Here is a tiny trained network, its code and every weight. The questions are about switching its units off for an input and a target symbol, where a switched-off unit gives its printed mean instead of its output.

import numpy as np


def w(rows, s, z=0):
    codes = np.array(rows[::2]) - 128.0
    scale = np.full(codes.shape[1], s)
    scale[-1] = z or s
    return codes * scale


def softmax(a):
    e = np.exp(a - a.max(-1, keepdims=True))
    return e / e.sum(-1, keepdims=True)


def log_softmax(a):
    a = a - a.max(-1, keepdims=True)
    return a - np.log(np.exp(a).sum(-1, keepdims=True))


def net(x, mask):
    ids = ['ΘΦαβημω'.index(c) for c in x.split()]
    T = len(ids)
    res = E[ids] + P[:T]
    u = 0
    for l in range(3):
        r = res
        for j in range(3):
            rows = slice(3 * j, 3 * j + 3)
            q, k, v = (r @ M[l][rows].T for M in (Q, K, V))
            z = softmax(np.where(np.tri(T) > 0, q @ k.T / 3**0.5, -1e9)) @ v
            o = O[l][rows]
            res = res + np.where(mask[u + j], z, o[:, -1]) @ o[:, :-1]
        u += 3
    return log_softmax(res[-1] @ U[:, :-1].T + U[:, -1])


Q, K, V, O = {}, {}, {}, {}
E = w([
[235,229,166,107,209,133,136,57,144,63],'Θ',
[154,201,34,139,116,46,158,143,88,171],'Φ',
[226,112,131,179,77,6,105,79,157,14],'α',
[75,177,147,127,139,104,81,119,61,151],'β',
[231,157,238,107,64,144,82,168,223,64],'η',
[61,161,172,48,150,132,120,143,138,46],'μ',
[191,161,76,151,68,192,187,62,122,76],'ω',
],0.017)
P = w([
[204,254,186,48,155,146,54,174,28,58],'0',
[157,222,118,84,127,111,59,149,154,73],'1',
[143,186,118,98,109,118,74,134,160,98],'2',
[138,156,123,99,106,131,90,119,151,119],'3',
[137,123,128,103,102,140,112,109,142,133],'4',
[140,99,137,106,96,150,129,97,128,153],'5',
[147,68,139,105,100,152,149,89,121,161],'6',
[159,48,145,110,105,158,162,76,116,170],'7',
[178,23,142,110,114,161,168,69,116,177],'8',
[190,5,126,133,120,179,171,75,117,169],'9',
],0.0078)
Q[0] = w([
[254,210,96,209,76,160,106,62,202,162],'L0H0',
[114,18,84,115,201,138,157,164,236,211],'L0H0',
[110,186,70,122,154,102,77,172,128,189],'L0H0',
[216,212,123,106,90,122,177,167,91,82],'L0H1',
[90,136,110,144,185,75,57,69,47,135],'L0H1',
[141,123,249,116,96,155,68,96,111,67],'L0H1',
[103,135,146,132,118,48,106,174,110,148],'L0H2',
[118,108,136,172,182,152,176,206,110,211],'L0H2',
[114,159,142,114,173,193,88,141,110,126],'L0H2',
],0.0082)
K[0] = w([
[171,76,113,176,161,128,188,115,173,176],'L0H0',
[141,177,79,100,98,120,118,254,126,78],'L0H0',
[185,161,105,187,128,73,143,126,84,104],'L0H0',
[243,81,149,147,114,161,180,92,169,108],'L0H1',
[126,190,163,170,81,102,49,23,73,130],'L0H1',
[123,35,154,105,154,180,97,75,163,79],'L0H1',
[128,170,118,138,124,173,88,176,159,95],'L0H2',
[109,217,102,98,130,135,107,174,95,57],'L0H2',
[101,139,133,73,91,94,161,100,133,49],'L0H2',
],0.0089)
V[0] = w([
[134,143,172,214,205,176,73,122,144,123],'L0H0',
[128,129,61,164,119,105,140,190,142,28],'L0H0',
[96,190,170,68,133,58,102,189,142,47],'L0H0',
[225,122,116,81,76,146,169,1,187,11],'L0H1',
[89,214,93,4,122,83,159,104,87,112],'L0H1',
[162,98,42,141,198,138,165,154,133,153],'L0H1',
[94,208,79,90,43,189,92,151,145,158],'L0H2',
[134,251,98,198,170,131,88,195,135,64],'L0H2',
[63,199,189,55,109,68,179,178,161,192],'L0H2',
],0.0058)
O[0] = w([
[67,118,101,166,46,101,164,226,127,142,125],'L0H0',
[87,185,203,131,60,167,128,93,132,151,148],'L0H0',
[123,68,192,200,205,167,108,71,143,147,155],'L0H0',
[50,128,109,85,108,63,137,110,110,198,252],'L0H1',
[116,93,171,254,74,178,67,111,100,110,145],'L0H1',
[99,148,144,161,106,93,125,212,82,107,96],'L0H1',
[170,134,79,102,131,118,32,79,181,78,125],'L0H2',
[146,109,149,200,52,185,62,54,120,122,169],'L0H2',
[128,101,97,110,174,149,56,131,133,178,96],'L0H2',
],0.0071,0.017)
Q[1] = w([
[105,98,94,77,125,85,113,109,83,159],'L1H0',
[193,175,158,114,198,131,159,95,87,94],'L1H0',
[143,157,80,165,199,85,128,192,189,32],'L1H0',
[165,213,130,176,161,102,178,131,118,137],'L1H1',
[233,130,160,117,199,166,119,103,64,71],'L1H1',
[161,84,108,178,58,148,169,155,209,167],'L1H1',
[152,2,138,173,196,48,31,204,77,227],'L1H2',
[28,158,47,99,171,187,126,205,151,210],'L1H2',
[255,137,62,188,209,144,162,125,48,183],'L1H2',
],0.0066)
K[1] = w([
[119,98,117,71,157,156,189,181,128,149],'L1H0',
[128,101,161,235,114,93,147,202,139,102],'L1H0',
[135,170,93,146,112,212,63,109,132,95],'L1H0',
[132,95,108,133,61,99,129,177,95,133],'L1H1',
[55,34,71,142,101,161,150,130,209,182],'L1H1',
[147,167,91,59,190,102,93,56,153,142],'L1H1',
[24,137,175,151,201,93,98,80,98,233],'L1H2',
[145,170,111,126,71,150,2,39,110,94],'L1H2',
[148,131,120,216,125,96,78,228,82,158],'L1H2',
],0.0076)
V[1] = w([
[164,85,113,99,121,111,160,144,86,100],'L1H0',
[127,218,146,121,141,209,186,206,130,146],'L1H0',
[161,128,175,174,122,114,126,143,135,15],'L1H0',
[151,255,170,119,191,102,106,126,85,55],'L1H1',
[171,152,164,129,157,96,115,106,163,38],'L1H1',
[153,24,110,159,126,118,145,139,145,107],'L1H1',
[128,103,65,111,119,87,118,150,107,198],'L1H2',
[76,118,97,174,128,126,128,74,101,154],'L1H2',
[131,117,118,117,138,75,82,150,122,160],'L1H2',
],0.0095)
O[1] = w([
[78,144,118,176,88,119,132,197,146,142,97],'L1H0',
[143,173,164,74,129,140,102,30,140,124,2],'L1H0',
[148,48,96,38,134,125,200,156,86,78,162],'L1H0',
[118,103,138,1,120,125,127,95,156,160,185],'L1H1',
[51,114,139,57,123,79,217,180,67,176,189],'L1H1',
[186,95,97,202,39,93,170,136,69,101,75],'L1H1',
[120,149,148,172,131,166,116,145,134,29,93],'L1H2',
[177,202,144,183,109,134,105,135,78,131,173],'L1H2',
[129,77,145,239,153,152,126,130,101,153,107],'L1H2',
],0.0084,0.017)
Q[2] = w([
[132,154,115,115,154,112,141,132,134,104],'L2H0',
[152,125,178,143,188,114,105,170,142,157],'L2H0',
[137,125,114,114,103,226,161,124,107,131],'L2H0',
[112,95,186,143,141,143,108,138,123,128],'L2H1',
[126,139,129,153,162,52,138,101,110,137],'L2H1',
[177,87,170,120,110,96,146,126,175,117],'L2H1',
[147,159,133,128,198,254,153,174,112,158],'L2H2',
[123,131,183,144,175,78,61,156,125,104],'L2H2',
[80,160,88,188,127,123,118,79,93,169],'L2H2',
],0.014)
K[2] = w([
[118,177,191,132,215,150,91,149,120,166],'L2H0',
[145,78,94,154,116,162,122,29,100,242],'L2H0',
[179,129,142,92,124,54,30,67,121,37],'L2H0',
[93,88,183,151,143,117,104,119,130,123],'L2H1',
[110,165,119,178,188,53,166,90,131,150],'L2H1',
[143,95,207,102,122,90,144,136,178,71],'L2H1',
[219,124,162,89,147,122,104,2,105,116],'L2H2',
[142,64,116,142,113,168,164,123,68,218],'L2H2',
[141,177,177,157,61,142,51,240,90,171],'L2H2',
],0.0094)
V[2] = w([
[86,185,119,144,188,75,124,149,109,49],'L2H0',
[140,156,109,120,198,141,163,154,129,143],'L2H0',
[207,154,106,88,81,77,170,139,149,152],'L2H0',
[81,104,181,47,132,95,147,89,164,105],'L2H1',
[92,77,182,117,179,132,121,121,161,146],'L2H1',
[135,236,123,149,144,200,96,94,202,150],'L2H1',
[79,161,34,121,71,254,169,122,141,127],'L2H2',
[83,102,40,134,160,79,179,32,124,66],'L2H2',
[47,99,236,85,133,159,139,164,134,35],'L2H2',
],0.0074)
O[2] = w([
[98,129,85,125,128,143,101,147,73,140,67],'L2H0',
[97,87,161,118,211,148,40,180,106,196,112],'L2H0',
[150,2,149,107,173,148,141,71,108,80,212],'L2H0',
[124,158,24,200,72,178,100,118,103,113,245],'L2H1',
[166,172,155,123,171,144,183,95,40,75,141],'L2H1',
[186,51,112,102,69,75,70,188,124,93,8],'L2H1',
[93,205,241,78,46,158,126,31,166,80,99],'L2H2',
[152,95,221,100,64,110,41,128,9,136,154],'L2H2',
[202,106,142,141,119,94,203,117,128,240,135],'L2H2',
],0.0072,0.016)
U = w([
[63,126,130,2,211,55,44,164,114,210,181],'Θ',
[107,117,65,189,148,202,88,112,126,85,252],'Φ',
[186,78,98,179,98,119,117,151,55,83,241],'α',
[133,162,64,172,133,140,103,113,133,132,11],'β',
[153,63,121,86,159,88,125,127,197,147,58],'η',
[165,139,138,150,105,113,86,130,126,211,8],'μ',
[159,144,151,116,122,115,121,114,109,100,81],'ω',
],0.0088,0.0022)

Each question gives the input, a string of symbols that net reads in full, and the target symbol t.
The units are the heads (3 rows each of Q, K, V and O). Each row of codes is followed by its name. A weight is (code - 128) times the scale printed after its matrix; where a second scale follows, it is the last column's (O and U).
mask holds one flag per head, layer by layer. A switched-off head (its flag False) gives its mean, the last column of its rows in O, instead of its output. The means were averaged over made-up inputs and are rounded, as every weight is.
A unit's drop is (log p(t) with every unit on - log p(t) with that unit switched off) / (log p(t) with every unit on - log p(t) with every unit switched off).
The circuit of an input: a set's keep is (log p(t) with only the set's units on - log p(t) with every unit switched off) / (log p(t) with every unit on - log p(t) with every unit switched off). Starting from all 9 units, units are removed one at a time, each time the one whose removal leaves the highest keep (on an exact tie, the one counted first), for as long as the keep stays at least 0.8.
units of the circuit, in order: the units of the circuit, biggest drop first
most important unit: the unit with the biggest drop
heads that matter: for each layer, one digit per head in row order, 1 if its drop is at least 0.15 and else 0, layers parted by /
drop when u is switched off: that unit's drop, to one decimal
input Θ η ω α η, target ω: most important unit -> L2H1
input η Θ Θ α α α η β β α, target η: units of the circuit, in order -> (L1H0, L2H2)
input ω α ω, target α: units of the circuit, in order -> (L2H2, L1H0)
input ω β β Θ α Θ α β, target α: heads that matter -> 010 / 000 / 010
input β ω μ β α Θ η Θ Θ ω, target μ: heads that matter -> 000 / 100 / 111
input Θ β α ω μ α β ω η ω, target η: heads that matter -> 101 / 000 / 011
input β Θ ω μ α ω μ ω, target μ: heads that matter -> 000 / 000 / 111
input β α α η Θ α Θ, target α: heads that matter -> 000 / 011 / 001
input η α ω ω η α, target ω: units of the circuit, in order -> (L2H2, L1H0)
input α α α β α Φ β, target Φ: heads that matter -> 010 / 010 / 001
input α η Θ β α Θ Θ ω, target ω: heads that matter -> 101 / 101 / 001
input ω Φ ω ω α α ω Φ α, target ω: heads that matter -> 001 / 000 / 001
input η β Φ η α Θ α Θ α Θ, target α: heads that matter -> 100 / 011 / 000
input μ μ Θ η ω η ω, target η: units of the circuit, in order -> (L2H1, L2H2, L0H0)
input α Φ α, target Φ: units of the circuit, in order -> (L2H2, L1H2)
input η η α α Θ α α η α, target η: heads that matter -> 001 / 100 / 101
input α α μ β ω α, target μ: units of the circuit, in order -> (L2H2, L2H0)
input η ω α μ η α α μ, target Φ: heads that matter -> 110 / 000 / 010
input η Θ Φ α Θ η α, target Θ: heads that matter -> 001 / 100 / 100
input ω α α ω, target α: heads that matter -> 010 / 000 / 101
input β α Θ ω ω α α μ ω μ, target Φ: units of the circuit, in order -> (L0H1, L1H1, L2H1)
input η η ω Θ ω Θ ω, target Θ: most important unit -> L1H1
input η α β β, target Φ: most important unit -> L0H1
input ω β β β μ η α α ω, target β: heads that matter -> 110 / 011 / 101
input η ω μ η μ Θ α ω μ, target α: heads that matter -> 110 / 000 / 011
input α μ Φ α α ω Φ, target Φ: drop when L1H1 is switched off -> 0.2
input Θ ω Θ Φ η Θ η α Θ η, target α: drop when L1H1 is switched off -> 0.3
input μ α α η, target η: drop when L0H0 is switched off -> 0.2
input η β ω α α α ω β β, target α: drop when L0H1 is switched off -> 0.3
input Θ β α Θ Φ Θ Φ, target Φ: most important unit -> L0H1
